Below are the code and all the weights of a small trained network. Each question names an input and a class and asks about switching units off, where a switched-off unit gives its printed mean instead of its output.

import numpy as np


def w(rows, s, z=0):
    codes = np.array(rows[::2]) - 128.0
    scale = np.full(codes.shape[1], s)
    scale[-1] = z or s
    return codes * scale


def f(y):
    return np.maximum(y, 0)


def log_softmax(a):
    a = a - a.max(-1, keepdims=True)
    return a - np.log(np.exp(a).sum(-1, keepdims=True))


def net(x, mask):
    res = np.array(x, float).reshape(1, 8) / 4 @ E
    y = f(res @ A[0][:, :-1].T + A[0][:, -1])
    res = res + np.where(mask, y, B[0][:, -1]) @ B[0][:, :-1]
    return log_softmax(res[-1] @ U[:, :-1].T + U[:, -1])


A, B = {}, {}
E = w([
[130,73,126,48,103],'x0',
[124,97,120,142,1],'x1',
[47,118,123,110,67],'x2',
[78,105,70,152,123],'x3',
[108,119,208,124,74],'x4',
[210,145,93,85,160],'x5',
[165,29,75,166,110],'x6',
[173,178,110,105,45],'x7',
],0.0089)
A[0] = w([
[216,148,167,147,150,134],'neuron 1',
[202,50,75,96,113,136],'neuron 2',
[163,126,97,186,131,118],'neuron 3',
[163,75,93,178,161,146],'neuron 4',
[223,167,154,134,144,173],'neuron 5',
[122,180,110,144,200,118],'neuron 6',
[112,182,172,180,60,254],'neuron 7',
[143,119,100,190,132,141],'neuron 8',
[172,80,138,188,99,164],'neuron 9',
[99,51,88,105,127,205],'neuron 10',
[123,170,90,104,196,129],'neuron 11',
[62,124,124,113,36,193],'neuron 12',
[221,148,193,160,152,164],'neuron 13',
[194,126,72,255,144,182],'neuron 14',
[132,186,87,107,210,147],'neuron 15',
[158,76,120,107,58,54],'neuron 16',
[108,120,142,135,220,103],'neuron 17',
[196,110,123,86,96,161],'neuron 18',
[72,130,173,171,190,159],'neuron 19',
],0.012,0.0044)
B[0] = w([
[134,44,166,40,179,205],'neuron 1',
[110,146,99,142,102,229],'neuron 2',
[116,169,49,114,166,173],'neuron 3',
[80,155,48,118,176,201],'neuron 4',
[133,83,128,88,109,224],'neuron 5',
[162,165,147,104,84,214],'neuron 6',
[160,254,37,123,125,241],'neuron 7',
[79,228,33,140,143,174],'neuron 8',
[163,148,98,112,120,195],'neuron 9',
[47,118,130,197,103,211],'neuron 10',
[183,67,156,121,88,210],'neuron 11',
[132,149,130,169,103,255],'neuron 12',
[98,79,152,49,171,221],'neuron 13',
[141,218,73,114,165,238],'neuron 14',
[172,85,135,95,60,234],'neuron 15',
[114,109,159,143,85,202],'neuron 16',
[106,74,158,124,54,216],'neuron 17',
[140,176,156,105,104,210],'neuron 18',
[87,155,141,176,51,217],'neuron 19',
],0.0091,0.0094)
U = w([
[122,205,51,109,181,223],'0',
[249,106,111,25,133,121],'1',
[55,101,133,138,103,77],'2',
[171,166,110,147,27,144],'3',
[137,115,147,145,255,2],'4',
[38,42,114,124,147,185],'5',
],0.01,0.0042)

Each question gives the input, the list of numbers given to net, and the class t.
The units are the neurons (one row each of A and B). Each row of codes is followed by its name. A weight is (code - 128) times the scale printed after its matrix; where a second scale follows, it is the last column's (A, B and U).
mask holds one flag per neuron, in row order. A switched-off neuron (its flag False) gives its mean, the last column of its row in B, instead of its output. The means were averaged over made-up inputs and are rounded, as every weight is.
A unit's drop is (log p(t) with every unit on - log p(t) with that unit switched off) / (log p(t) with every unit on - log p(t) with every unit switched off).
The circuit of an input: a set's keep is (log p(t) with only the set's units on - log p(t) with every unit switched off) / (log p(t) with every unit on - log p(t) with every unit switched off). Starting from the 12 units with the biggest drops (on a tie, the unit counted first), units are removed one at a time, each time the one whose removal leaves the highest keep (on an exact tie, the one counted first), for as long as the keep stays at least 0.8.
circuit, biggest first: the units of the circuit, biggest drop first
most important unit: the unit with the biggest drop
top k neurons: the k neurons with the biggest drops, biggest first
drop of u: that unit's drop, to one decimal
input [7,-2,6,-3,-6,2,-3,-3], class 5: circuit, biggest first : (neuron 7; neuron 14)
input [-2,-6,0,-2,-6,-5,-8,-2], class 3: most important unit : neuron 19
input [5,-3,1,1,-4,-8,-6,-1], class 3: circuit, biggest first : (neuron 13; neuron 19)
input [-7,5,2,4,2,-4,-6,-8], class 3: circuit, biggest first : (neuron 19; neuron 7)
input [-6,-6,-7,0,-1,2,7,-5], class 1: top 4 neurons : (neuron 15; neuron 1; neuron 11; neuron 17)
input [6,3,-6,-6,-7,4,5,-7], class 0: top 2 neurons : (neuron 4; neuron 2)
input [7,-4,-5,7,-1,7,7,-2], class 0: top 2 neurons : (neuron 4; neuron 14)
input [-5,2,6,6,-2,-3,-6,6], class 0: top 3 neurons : (neuron 7; neuron 15; neuron 17)
input [5,-1,-3,2,-5,0,-6,-5], class 3: top 3 neurons : (neuron 1; neuron 13; neuron 19)
input [-3,-7,4,8,-7,0,-8,7], class 3: top 2 neurons : (neuron 1; neuron 13)
input [-1,-2,6,8,6,-8,-6,-4], class 3: top 3 neurons : (neuron 7; neuron 19; neuron 12)
input [6,5,-7,8,5,7,8,2], class 0: top 2 neurons : (neuron 4; neuron 14)
input [3,3,-4,0,3,1,8,1], class 0: drop of neuron 16 : -0.1
input [-3,2,-3,6,-4,8,3,8], class 0: most important unit : neuron 14
input [-6,-5,-4,-1,7,1,8,6], class 0: drop of neuron 8 : 0.2
input [-3,-5,5,0,6,5,2,7], class 1: drop of neuron 10 : 0.3
input [7,-8,6,2,-5,-1,-5,8], class 1: drop of neuron 19 : 0.2
